Here is a tiny trained network, its code and every weight. The questions are about switching its units off for an input and a target symbol, where a switched-off unit gives its printed mean instead of its output.

import numpy as np


def w(rows, s, z=0):
    codes = np.array(rows[::2]) - 128.0
    scale = np.full(codes.shape[1], s)
    scale[-1] = z or s
    return codes * scale


def f(y):
    return np.maximum(y, 0)


def softmax(a):
    e = np.exp(a - a.max(-1, keepdims=True))
    return e / e.sum(-1, keepdims=True)


def log_softmax(a):
    a = a - a.max(-1, keepdims=True)
    return a - np.log(np.exp(a).sum(-1, keepdims=True))


def net(x, mask):
    ids = ['αεθλσψ'.index(c) for c in x.split()]
    T = len(ids)
    res = E[ids] + P[:T]
    r = res
    for j in range(3):
        rows = slice(2 * j, 2 * j + 2)
        q, k, v = (r @ M[0][rows].T for M in (Q, K, V))
        z = softmax(np.where(np.tri(T) > 0, q @ k.T / 2**0.5, -1e9)) @ v
        o = O[0][rows]
        res = res + np.where(mask[j], z, o[:, -1]) @ o[:, :-1]
    y = f(res @ A[0][:, :-1].T + A[0][:, -1])
    res = res + np.where(mask[3:15], y, B[0][:, -1]) @ B[0][:, :-1]
    return log_softmax(res[-1] @ U[:, :-1].T + U[:, -1])


Q, K, V, O, A, B = {}, {}, {}, {}, {}, {}
E = w([
[151,173,169,112,92,65],'α',
[115,171,22,175,117,65],'ε',
[136,181,158,255,193,120],'θ',
[185,254,78,86,205,132],'λ',
[231,183,110,192,35,132],'σ',
[59,125,122,116,111,214],'ψ',
],0.013)
P = w([
[158,255,174,231,148,112],'0',
[135,200,149,169,121,70],'1',
[162,170,115,148,111,96],'2',
[143,168,104,135,85,124],'3',
[131,161,90,137,79,158],'4',
[109,170,91,137,82,201],'5',
[91,181,83,131,77,212],'6',
],0.0079)
Q[0] = w([
[121,211,123,239,26,104],'head 0',
[33,1,174,111,150,106],'head 0',
[68,226,126,128,105,125],'head 1',
[219,233,68,178,49,138],'head 1',
[83,134,136,147,84,82],'head 2',
[187,193,62,145,86,161],'head 2',
],0.0098)
K[0] = w([
[85,101,115,35,158,255],'head 0',
[195,228,127,144,155,60],'head 0',
[174,38,107,126,91,229],'head 1',
[57,8,138,78,145,237],'head 1',
[204,163,146,112,188,168],'head 2',
[45,78,113,72,137,183],'head 2',
],0.0094)
V[0] = w([
[74,88,116,232,92,130],'head 0',
[105,184,1,157,209,140],'head 0',
[121,129,70,87,79,151],'head 1',
[52,111,140,76,172,43],'head 1',
[139,150,198,134,178,230],'head 2',
[14,111,147,86,80,248],'head 2',
],0.0097)
O[0] = w([
[57,8,242,163,66,140,166],'head 0',
[239,134,199,59,126,161,236],'head 0',
[160,158,147,163,127,2,146],'head 1',
[169,218,134,160,9,169,2],'head 1',
[242,96,62,128,173,191,154],'head 2',
[235,99,129,198,84,113,84],'head 2',
],0.0072,0.0064)
A[0] = w([
[111,157,138,93,97,151,208],'neuron 0',
[138,164,164,156,179,87,169],'neuron 1',
[119,64,117,84,165,106,225],'neuron 2',
[156,92,81,156,87,118,253],'neuron 3',
[73,144,84,101,109,171,119],'neuron 4',
[106,169,137,157,178,114,130],'neuron 5',
[172,75,169,124,85,98,148],'neuron 6',
[125,141,216,87,97,160,179],'neuron 7',
[111,142,110,188,142,86,214],'neuron 8',
[57,101,90,12,156,142,122],'neuron 9',
[99,119,111,106,103,181,181],'neuron 10',
[116,118,179,67,137,172,220],'neuron 11',
],0.011,0.0032)
B[0] = w([
[158,176,203,152,130,151,197],'neuron 0',
[94,135,103,36,33,157,237],'neuron 1',
[87,153,87,104,169,29,181],'neuron 2',
[97,60,75,86,145,106,246],'neuron 3',
[120,140,148,171,155,254,168],'neuron 4',
[95,143,95,50,61,157,216],'neuron 5',
[95,68,106,103,68,175,211],'neuron 6',
[188,78,198,127,104,53,203],'neuron 7',
[54,142,130,143,94,161,204],'neuron 8',
[141,29,128,212,192,151,254],'neuron 9',
[163,137,152,198,166,177,158],'neuron 10',
[139,94,142,160,150,45,236],'neuron 11',
],0.008,0.0059)
U = w([
[62,198,131,150,64,246,169],'α',
[45,92,50,101,146,52,106],'ε',
[150,138,201,94,62,35,109],'θ',
[140,74,105,88,65,161,3],'λ',
[170,103,177,254,178,167,168],'σ',
[199,208,96,81,129,104,239],'ψ',
],0.0079,0.0033)

Each question gives the input, a string of symbols that net reads in full, and the target symbol t.
The units are the heads (2 rows each of Q, K, V and O) and the neurons (one row each of A and B). Each row of codes is followed by its name. A weight is (code - 128) times the scale printed after its matrix; where a second scale follows, it is the last column's (O, A, B and U).
mask holds one flag per unit, heads first, then neurons. A switched-off unit (its flag False) gives its mean, the last column of its rows in O or B, instead of its output. The means were averaged over made-up inputs and are rounded, as every weight is.
A unit's drop is (log p(t) with every unit on - log p(t) with that unit switched off) / (log p(t) with every unit on - log p(t) with every unit switched off).
The circuit of an input: a set's keep is (log p(t) with only the set's units on - log p(t) with every unit switched off) / (log p(t) with every unit on - log p(t) with every unit switched off). Starting from the 12 units with the biggest drops (on a tie, the unit counted first), units are removed one at a time, each time the one whose removal leaves the highest keep (on an exact tie, the one counted first), for as long as the keep stays at least 0.8.
circuit, biggest first: the units of the circuit, biggest drop first
most important unit: the unit with the biggest drop
k most important neurons: the k neurons with the biggest drops, biggest first
drop of u: that unit's drop, to one decimal
input σ λ ε ε ε σ θ, target ε: circuit, biggest first	[head 1; head 2]
input ψ ψ α, target λ: most important neuron	[neuron 6]
input λ θ α, target σ: 2 most important neurons	[neuron 9; neuron 4]
input σ θ σ α σ, target α: circuit, biggest first	[head 0; head 2; neuron 11; neuron 4]
input α ε α λ, target α: circuit, biggest first	[head 2; neuron 4; head 1]
input α σ λ, target ε: 3 most important neurons	[neuron 9; neuron 2; neuron 5]
input α α α, target α: circuit, biggest first	[head 0; head 1; head 2; neuron 4]
input σ α ε, target α: circuit, biggest first	[head 2; head 1; neuron 4; neuron 11]
input α ψ σ σ ψ ψ θ, target λ: 3 most important neurons	[neuron 1; neuron 3; neuron 6]
input λ θ α σ σ θ σ, target σ: 3 most important neurons	[neuron 1; neuron 10; neuron 5]
input σ σ σ λ, target ε: drop of neuron 2	0.2
input ε λ σ, target ψ: drop of head 0	1.1
input α λ α, target ψ: drop of head 2	-0.4
input λ ε σ ε ε θ α, target σ: most important unit	head 2
